[  4  -2  13 -16  16 -15  -7  -5  42 -15 -48  22  13 -32  73 -45  -6   3
  14  -4 -25  79   9 -21 -41 -28 -62  29  -8 -21  30 -15  30 -43 -33] => 4
[ 26 -16 -57 -29   1  -8  -5 -12 -57 -21 -31 -16 -40  21 -36   0  10 -24
 -50  36 -14  46  23  38 -21 -43  14  41  32 -37 -69 -16  17   5  27] => 6
[-90 -36  25   0  46 -14 -49 -10 -20 -66  47  20  -1 -25   6 -26  13  43
  12  -3 -12 -21 -84 -84 -35 -15 -75 -23  23  76  34  45  23  78  22] => 11
[ 13 -21 -37 -29 -26  -1  51 -16  44 -44 -19 -34  -3   3 -35 -23 -16   3
 -38   9 -42  18  18  61   8  -8 -30  -4  22  10   9  37  48  -5  40] => 0
[-59 -40  13  12  28  27 -59   6 -12 -21  -6  46  -8 -55   8   7  -6  81
  -6 -63   3 -23 -46 -65  -3  13 -22 -23 -56  39  26  -4  20   8  12] => 3
[-47  -5   8 -17   4  -6   3 -27  12 -39  13 -40 -23   9 -10  18  10 -26
 -35  45 -13  15 -23  38  31  23 -10 -32  48   2  43  12 -10 -22 -34] => 1
[ -89  -37  -16  -38   37  -26  -21  -70  -30   45  -51   14  -30  -65
  -19   12  -47   10    0   29  -37  -70   46   12  -34  -28    3  -41
   13  -10   14   39    7 -108    0] => 8
[ 49 -24  32  48 -27  -3   5 -16  29 -42 -38 -45   1  26  65 -12  11  12
  14  22  10   8  17 -37  25 -20  20  20  17  -4 -82  10  34 -10   1] => 9
[-20 -16  -1 -43 -38  17  22 -54  37 -20  32 -11  -1  24  13  48 -30 -48
  22 -40 -81 -24  29   5  -7 -28   6   6  30 -40  24  51  79  20  17] => 1
[-42 -14  43  38  51 -48 -36 -13   6 -76 -38  15 -53 -57 -51  -1 -16  62
  40 -14 -14  32 -21 -60 -42  19 -31 -39 -39  29 -77  34  19  37  32] => 0
[ 11  -3  17  -2 -28 -16   7 -10  31 -54  -6 -26  -2  -6  47 -25  -3 -47
  36  45 -32  -2 -36 -30 -18  -4 -25  15   9  17  39  39   3  20 -25] => 4
[-31  -1 -61 -18   3 -56 -44 -98 -31 107 -20   9 -26  32 -27  11 -41  25
  17  32 -22 -38  58  -3 -41 -79  17  21  17 -12  29  71  -6 -39   9] => 6
[ -8 -20 -39  29  13  16 -24  18  17  49   3  35  -7  22  38  23  57  28
 -27  -5   4  35  -4 -15  24 -46  -6  15 -20  -1 -24 -18 -16 -45  18] => 5
[ 28   1  -8  11 -24   4 -40 -39  38 -46 -22 -14  -6 -16  43 -28  14 -13
  18  -3  -8  45 -53 -34  15 -37   2  24 -14  28  26  36  30   0 -15] => 3
[ 19   5 -43  -2  -3 -45  -2 -47  52  -1 -22  -2 -13  27  28 -28 -19  23
  16 -13  -1  59  -3 -27  34 -32  35  30  15 -17  61  18  44  -6 -10] => 5
[-69  -1  55  10  14 -11 -23 -26 -43   7  42 -59  -8 -19  12  10  -2  16
  37 -28  34  21 -56  15  21  11 -10 -17   1  16  33  22 -27 -48 -28] => 0
[-10 -35   3  -5 -29 -24  13 -56  87 -58   3   0 -18  39  28   8 -37 -10
   0  -6 -68 -71  10 -32  15  31 -43 -14 -31  26  69  66  -3   8   2] => 4
[ 10   5 -43 -25 -35  16  24  14 -81 -50   5  -2   0  -4  32 -21   2   2
 -12   8  -4  -5 -38  25 -43 -72   8   9  42  -5 -38  24  27 -22  46] => 8
[-18 -28 -33  -5 -27 -18  10 -26 -13 -57  -5 -38 -27  -9   2 -13  15  27
 -13  33 -28  21  -3  31 -38 -53 -17  -6   3  10 -24  60  21  -7  35] => 0
[-55   3 -11   8 -19  -5 -23 -65   6   3  21 -48 -25 -73   3  -8  -8  25
 -17  24 -21  30 -40  12  25  13 -33 -32 -19  11 104  22 -12  22 -33] => 11
[-19  24  26  18  13 -16  51 -11 -24 -50  -3 -14 -20 -11   6  18 -19 -13
 -19  12  -5  44  46   7 -24  35 -35  -6 -36 -63  12  18 -24 -12  13] => 4
[-64 -17  -1 -17  23 -14   0 -58   4   9 -24 -20 -76  -4 -31  52  -3 -16
 -10  40  -5 -31  49 -16  -5 -33   9 -12 -34   7 -31  78  -6 -60  25] => 3
[-23 -17 -15 -78 -22   8 -14 -24 -11 -48  13  16   0   9  35  17 -42 -21
  28 -22 -53 -52 -21 -29 -39 -57   1  22  14  12  18  20  32   1 -15] => 2
[-113  -31   22  -18    1    8  -52  -46  -78   -4   37   -1  -39 -106
   44   18   -6  -37  -24  -13  -25   -3  -78   23   11    1   36  -36
   22  -29  114   -9  -20   22  -37] => 2
[ 20  -2 -65 -59 -38  -4  21   6  20 -46 -33 -28 -14  -7  -3 -11 -13  29
   3  53 -13  32 -11  18 -20 -33 -32  45 -18  21  18 -15  32   7 -15] => 4
[-56   0 -11 -15  10 -38  40 -30 -77  -9  35 -14 -26   5  20  -8  -5 -11
 -76  42  40  10  -3  22  -7 -20  31 -11  65 -20  52  81   5  50  19] => 1
[-22  11 -47  12   4 -42 -41 -74 -17  26 -43  -9  -2  -4 -16  50 -12  34
   5  55  25  -2  51 -26  19 -67  39  32  17  16 -71  53   5 -31  24] => 9
[ 39  -9 -55 -47   4  24 -11   0   4 -80 -43  23 -46  21 -10  -9  33  22
  -1  27 -50  57   7   6 -58 -18 -31  -5  -5 -21  28 -11  28  -3  12] => 5
[-74   2  73   0  18 -13  -8  -8 -51  -3  44 -39 -32 -68  72 -25  -5  24
  28 -21  21  58 -29 -28 -57   5 -28 -34 -18 -41  79  -7   1  20 -48] => 11
[ 60  11 -41  -8 -28  16  21  -8 -37 -31 -25  -3 -17  -9  -9 -17   7 -13
   1   8   9  61  11  19 -35 -19  18  16   3 -42  -6  11  43  74  28] => 7
[-67 -66 -39 -16  23 -16 -11 -23  -4  53 -21  18 -64 -20  33  -1  13  -8
 -81  19  10 -40  -2 -24  44 -26  36 -21  32  26  -6  37  -3  -5   5] => 7
[-51  -7  32  43   6  -5  13 -31 -46  21  -3 -36 -34 -51  16 -38  31  17
  10  44   1  36 -32  13 -25   7   5 -32  35 -34 111  12  17  41  -3] => 10
[ 38  -2  45   5  -5   0 -12 -36  22 -62 -61 -18 -49   0  40 -33 -10   8
  33  12 -36   7 -21 -57   5   0  -8 -15  39  23 -25  29  44  15  -3] => 9
[ 44 -25  -4  -8 -39  31  -6   6 -21 -50  -3  16   9  48  42 -27 -17  -1
  50 -40 -45 -55 -29 -45 -16 -40  -3   5  20  17 -31  29  34 -11   6] => 7
[-22  17   9 -17  23  -7  26 -23 -24 -29 -14 -22 -14  -4 -17   5  -5 -26
 -16  40  -7  17  -1  13  -6   1 -45  -1  26  28   2  33 -14 -21   6] => 10
[-81 -13  33  21   5 -18  -5 -68  25 -56   8 -66 -32 -45   4   3  12   9
  16  18 -10  67 -46  12  15  22 -32 -20  11  10  68  16  30  19  -7] => 10
[-64  10 -25  14  46 -14   2 -34 -79  90 -11  16  24 -32  -5   3 -22  18
   0  41   1 -65  23 -41 -27 -49  10 -13  22 -20  16  37 -17 -67  16] => 8
[ -2 -23  22   6  18  32 -49 -18 -38   6 -12  49   0 -21   5 -43   2  46
  30 -44 -15 -22 -39 -36 -37  -9 -28 -12 -25  12 104  20  34  25  14] => 3
[-48 -26 -16 -27 -17 -28  -1 -39 -19  21 -11  -3 -58  -7   9  37  -8 -30
   2  52 -40 -42  32   3 -28 -70  50 -11  45 -20 -43  74  27 -22   5] => 1
[-75 -38 -60  -8 -16  16 -27   8  19   1  24  13  -5 -18  55  37  49 -12
 -75  42  -9 -27 -49 -27  25 -62  37   5  39  23 -19   7 -14   4  -2] => 2
[ -62  -36   39   13   29  -13  -35    8  -45  -23  -21   39  -58 -112
   25  -29  -35   51   -2  -26  -55  -10  -44  -67  -26  -22  -69  -37
  -42   53  -59   14    8   11    5] => 11
[ 42  17  -2  73  -6  -8  -5 -35  36 -18   7 -20  60  38  -5 -20  41 -18
  31  36 -47  32   4  -6 -21 -31 -52   6  -4  -7   8  51 -15  -6  25] => 0
[-14  14  23  72   2  -2 -49 -33 -96   8 -28 -35  -4 -70  -3 -38  -1  59
  24  36  18  79 -26   7 -51   7  -6  -9  -1 -49   4  -7 -13 -13 -26] => 6
[-41   0  28 -34  26 -36  11 -68 -24 -43   4 -28 -54 -30 -27 -41 -59 -13
 -17   0 -37  -5 -26   6  29  33 -47 -38  19  23 100  46  -1  10 -19] => 11
[-41   3 -20   4   4 -16  -2 -60  -4  54   2   0  15  12   7  22  -6  -2
   4  39 -13 -33  84   9 -56 -58 -23  -6 -47 -19  69  71 -24 -71  16] => 3
[  5 -29 -35  18  -1  -6 -27  22 -25  25  13   7 -45  14  77  -6  67 -19
 -54  11  21  38 -51 -13  27 -53   2   7 -18  21 -24 -38 -43  22 -10] => 7
[  7  23  36   7  -7   6  36   2 -18 -31   1 -53 -15   2  17  19 -11 -29
  -6  21 -21   9   8   0  20  25 -19 -19   5  -5   6 -33 -15  15  -1] => 9
[  0  -5 -23   2   3  13   4 -57  -9  60  -3 -21 -30  44  22  29  14  13
   8  32 -16  -5  34 -10  15 -30 -20   8 -45 -12  27  40 -33 -80 -10] => 5
[-38  17  29   4  33  -7 -27 -14 -39   2  -6 -19 -39 -48  32 -35  12   1
  21  15  12  27 -99 -34   2   2  -4 -33  29  13  55 -19  -9  -5 -31] => 8
[ -4  -5  -7 -39  -6  -6  10 -47   9  18  -1  -5 -15  12   6   4 -31 -23
  17 -27 -26 -10  40   7 -18 -38  -4  15 -34 -17  74  29  34 -17  11] => 3
[-67 -44   5 -17  43 -36 -51  -9 -45  -4  -6  36 -77 -48  -5  16 -13  35
   8 -20 -54 -51 -39 -79 -33 -21 -11 -41 -36  45 -15  29 -14  39  13] => 0
[-45 -33   4 -42  32  18 -34 -19 -24 -22 -21  39 -78 -41  -4  30  -3  21
 -23   3 -48 -33 -28 -67 -26  15   0 -43   5  11  -2  35  26  56  -7] => 1
[ -5  -5 -43 -36  -5 -10 -28 -29 -10 -26  -7  22 -63  36 -31  26  24 -55
 -36  34 -44 -19 -34  23  40 -30  45 -16  86   0  10  38  -2   5   3] => 1
[-48 -23  -1   4  30 -15  -6 -55 -22  44  28 -39   3  30 -40  17   9 -11
   1  27 -10 -43   2  12  30  -6  -9  -9  16   8  59  46 -29 -31   4] => 0
[ 82  20 -32 -30 -18   5 -13 -13 -40 -29 -27  -4 -38  41 -34 -18  -7  17
  -6   2 -12  61  -5  46 -48 -15 -53  28 -22   1 -20 -20   0  28  16] => 6
[-34 -18  -6 -12   9  -8 -29 -48   0 -43 -15 -19 -64 -52 -61   7  -1   5
 -23  41   5  -5 -32  -2  31  33   9 -31  25  28   6  63   7  38   3] => 11
[-23 -34 -53  -7  23 -26 -24  16  39  99  -9  22  -8  29 -11  29  23  13
 -33   0   5 -37   9 -16  56 -63  35  21  16  34 -57  -6 -16 -55   5] => 0
[  1 -10  20 -33 -20 -17  37 -64  -4  18   5 -21 -47  58 -21 -22 -76  -4
  23 -13 -68 -72  17  -3 -35 -12 -65  -4   1  42  25  86  28  19  43] => 6
[  4  41   9 -11  25 -24  44 -13   5  40 -34   3 -42 -13 -29   4 -19 -30
  -7  18 -13  42  27  18   0  -4 -29   0   8   2   4   5   0   0  16] => 10
[-43 -20 -73   8 -27 -17  43   8  42  53   8  17 -25   7  67   9   8 -11
 -58  32 -62 -42  -4 -66  41 -84  11  29  16  13  -9  37   8  12  35] => 4
[-41  13 -11   8 -10 -23   3 -20 -23  80   7 -15  -3 -21  15  37 -16  13
  27  13 -30 -13  41   7 -37 -83 -33   2 -46  17 -59  53 -36 -85  11] => 0
[  9 -12 -44 -71 -63  39  26  53   2 -66 -29   9 -10 -30  76 -21 -14   4
 -14   0 -56   3 -25   0 -37 -44  -9  19  34  -5 -12  -4  40 -41 -19] => 4
[-14  15 -17 -17 -28 -13  19  -3   2 -70  -7  -5 -37 -26  -4  -2 -14 -31
 -45  54 -38   3 -46   8   9  -4   0 -31  60  41 -18  65   6  34   5] => 1
[-12  -6 -22 -37   2  21   4  34 -32  76  11  30 -45  -2  61  10  10 -14
 -56  -5   7 -24 -54 -29  36 -57  20  23  -1  27 -15 -34 -28   8 -20] => 2
[-19   7 -13 -34  -7  12   3 -29 -51  48  11  14 -29  21  54  11   6 -38
   2   9 -29 -45  37 -25 -59 -81  14   0 -10 -27  55  74 -15 -44  12] => 3
[-29 -25 -48  18  12 -11 -13  11   6  41  16 -22 -22  43  32   3  40 -49
 -91  46 -18 -17 -37 -39  68 -25  40  12  70   8 -27 -21 -43  -3 -11] => 6
[-70   5  17 -10  -9 -17  19 -36 -25   3  22 -60 -32 -55  34 -17 -19   4
 -20   6  41  43 -26  24   6  -4  15 -13 -14  -3 109  30  11   2 -15] => 3
[-18 -10 -29 -62 -14 -12 -29 -62   2  52   5 -10 -37  33   4  20 -35  -3
   0 -31  -7 -10   8   0  -9 -25  20  25  29  -3  34  37  27   8  -4] => 6
[ 90  51   6  59 -18 -16  39   9  89 -16 -38  -5  23  31  25 -34   4   6
  36  -2 -54  81  26 -35 -27 -44 -63  15 -35  -4 -83  23  13 -24  21] => 0
[ 13  -7 -18 -27 -17 -13   7 -29  15 -17  10   3 -18  95  -4  -2 -31  20
 -12 -33  -8 -31  14 -12 -19 -16 -13  14  36  17 -19  56  22   4  37] => 6
[-45 -31  -4   1   6   5 -44 -30 -40  27   1  30   5 -39  10  -1 -69  65
 -10 -63 -49 -51 -12 -58 -19  22 -22 -17 -22   8  33   4   9  20  -3] => 6
[-50  14   3   0   5 -36 -28 -86 -17  42   4  18 -69   1  21  17 -11   2
   7  21 -21 -16 -12  -6 -13 -49 -10 -20 -24   7  59  63 -42 -10  -5] => 2
[-17  12 -20 -15  15   2  12 -46  -3 -32  24 -12 -18  22 -11  11  10   1
 -33 -12  12  20 -44  15  15   0 -44  -5  -1  25  32  28   8  22  52] => 8
[-63  -3   3  20 -22 -40  -6 -90 -30  61  11 -78 -51 -59  28  -4 -42  14
 -34  28  -4  33   5  33   2  26   1 -27 -33 -28 105  20 -36  12 -41] => 6
[-36 -23  39 -28  21 -22  24 -60  57 -64   5 -38 -23  44  -8  -1 -19  29
  25 -20 -29   9  34  -6 -49  11 -76 -25 -20  13  22  76  33 -21  24] => 0
